Here is a tiny trained network, its code and every weight. The questions are about switching its units off for an input and a class, where a switched-off unit gives its printed mean instead of its output.

import numpy as np


def w(rows, s, z=0):
    codes = np.array(rows[::2]) - 128.0
    scale = np.full(codes.shape[1], s)
    scale[-1] = z or s
    return codes * scale


def norm(h):
    return h / np.sqrt((h * h).mean(-1, keepdims=True) + 1e-5)


def f(y):
    return np.maximum(y, 0)


def log_softmax(a):
    a = a - a.max(-1, keepdims=True)
    return a - np.log(np.exp(a).sum(-1, keepdims=True))


def net(x, mask):
    res = np.array(x, float).reshape(1, 5) / 4 @ E
    u = 0
    for l in range(4):
        y = f(norm(res) @ A[l][:, :-1].T + A[l][:, -1])
        res = res + np.where(mask[u : u + 4], y, B[l][:, -1]) @ B[l][:, :-1]
        u += 4
    return log_softmax(norm(res)[-1] @ U[:, :-1].T + U[:, -1])


A, B = {}, {}
E = w([
[105,124,218,137,77,67,237],'x0',
[238,229,4,34,194,200,89],'x1',
[187,103,76,150,151,133,166],'x2',
[136,79,80,71,48,141,146],'x3',
[2,184,59,156,149,20,1],'x4',
],0.0074)
A[0] = w([
[192,76,136,65,161,151,176,56],'0.n0',
[153,225,67,118,138,80,2,127],'0.n1',
[84,222,174,231,250,84,66,2],'0.n2',
[195,78,45,139,132,224,74,76],'0.n3',
],0.0065,0.0051)
B[0] = w([
[123,114,106,137,179,184,140,181],'0.n0',
[15,253,77,60,80,212,107,253],'0.n1',
[211,254,118,240,204,92,119,200],'0.n2',
[176,48,41,103,165,89,63,208],'0.n3',
],0.0084,0.0053)
A[1] = w([
[174,158,144,119,105,138,145,113],'1.n0',
[143,123,180,96,106,138,254,22],'1.n1',
[138,175,189,211,136,47,129,117],'1.n2',
[28,69,170,174,138,88,119,5],'1.n3',
],0.0084,0.0019)
B[1] = w([
[137,116,106,100,115,183,143,169],'1.n0',
[64,121,212,152,152,190,150,254],'1.n1',
[188,157,125,190,90,153,62,246],'1.n2',
[117,88,135,153,111,4,69,230],'1.n3',
],0.011,0.0047)
A[2] = w([
[137,72,154,162,87,17,160,3],'2.n0',
[131,175,66,153,110,146,54,153],'2.n1',
[121,68,224,134,44,22,84,46],'2.n2',
[254,110,113,42,174,147,106,61],'2.n3',
],0.0089,0.0026)
B[2] = w([
[127,67,169,180,94,99,130,191],'2.n0',
[109,95,187,126,180,64,180,254],'2.n1',
[158,115,73,150,8,124,147,243],'2.n2',
[148,20,101,158,86,82,87,210],'2.n3',
],0.013,0.0067)
A[3] = w([
[84,105,218,177,165,136,152,253],'3.n0',
[91,107,148,188,117,83,67,89],'3.n1',
[84,169,47,6,154,128,47,98],'3.n2',
[163,27,93,133,164,164,145,29],'3.n3',
],0.011,0.0021)
B[3] = w([
[170,134,144,74,163,106,143,238],'3.n0',
[181,124,105,139,113,127,130,228],'3.n1',
[57,142,88,76,102,108,250,255],'3.n2',
[91,168,101,131,143,204,10,220],'3.n3',
],0.013,0.0071)
U = w([
[147,112,230,71,131,203,210,152],'0',
[27,201,66,47,146,104,200,221],'1',
[190,233,156,179,189,57,76,3],'2',
[188,37,161,191,3,92,135,143],'3',
[163,39,43,84,115,208,50,144],'4',
],0.015,0.0022)

Each question gives the input, the list of numbers given to net, and the class t.
The units are the neurons (one row each of A and B). Each row of codes is followed by its name. A weight is (code - 128) times the scale printed after its matrix; where a second scale follows, it is the last column's (A, B and U).
mask holds one flag per neuron, layer by layer. A switched-off neuron (its flag False) gives its mean, the last column of its row in B, instead of its output. The means were averaged over made-up inputs and are rounded, as every weight is.
A unit's drop is (log p(t) with every unit on - log p(t) with that unit switched off) / (log p(t) with every unit on - log p(t) with every unit switched off).
The circuit of an input: a set's keep is (log p(t) with only the set's units on - log p(t) with every unit switched off) / (log p(t) with every unit on - log p(t) with every unit switched off). Starting from the 12 units with the biggest drops (on a tie, the unit counted first), units are removed one at a time, each time the one whose removal leaves the highest keep (on an exact tie, the one counted first), for as long as the keep stays at least 0.8.
circuit, biggest first: the units of the circuit, biggest drop first
k most important neurons: the k neurons with the biggest drops, biggest first
top k neurons in layer l: the k neurons of layer l with the biggest drops, biggest first
drop when u is switched off: that unit's drop, to one decimal
input [-8,-6,-4,-4,7], class 2: circuit, biggest first	(0.n2)
input [6,1,-8,1,7], class 2: 2 most important neurons	(0.n2, 1.n2)
input [1,-3,8,5,-6], class 0: circuit, biggest first	(1.n1, 2.n2)
input [-8,-2,3,8,3], class 1: 2 most important neurons	(3.n2, 0.n1)
input [5,7,-4,8,-1], class 4: 3 most important neurons	(2.n3, 0.n1, 3.n3)
input [5,7,-8,7,-7], class 4: top 2 neurons in layer 3	(3.n3, 3.n2)
input [5,1,8,7,0], class 0: top 2 neurons in layer 1	(1.n1, 1.n2)
input [8,2,-3,3,1], class 0: 2 most important neurons	(1.n1, 1.n3)
input [1,1,0,4,1], class 1: top 2 neurons in layer 2	(2.n0, 2.n2)
input [-1,-2,-8,4,-4], class 0: 4 most important neurons	(1.n1, 0.n3, 2.n3, 1.n3)
input [-4,-1,-2,-1,-5], class 4: drop when 3.n3 is switched off	0.1
input [4,-2,6,8,-6], class 0: drop when 1.n1 is switched off	0.4
input [-1,4,0,-1,1], class 1: drop when 0.n1 is switched off	1.4
input [4,-3,-2,1,-6], class 0: circuit, biggest first	(1.n1)
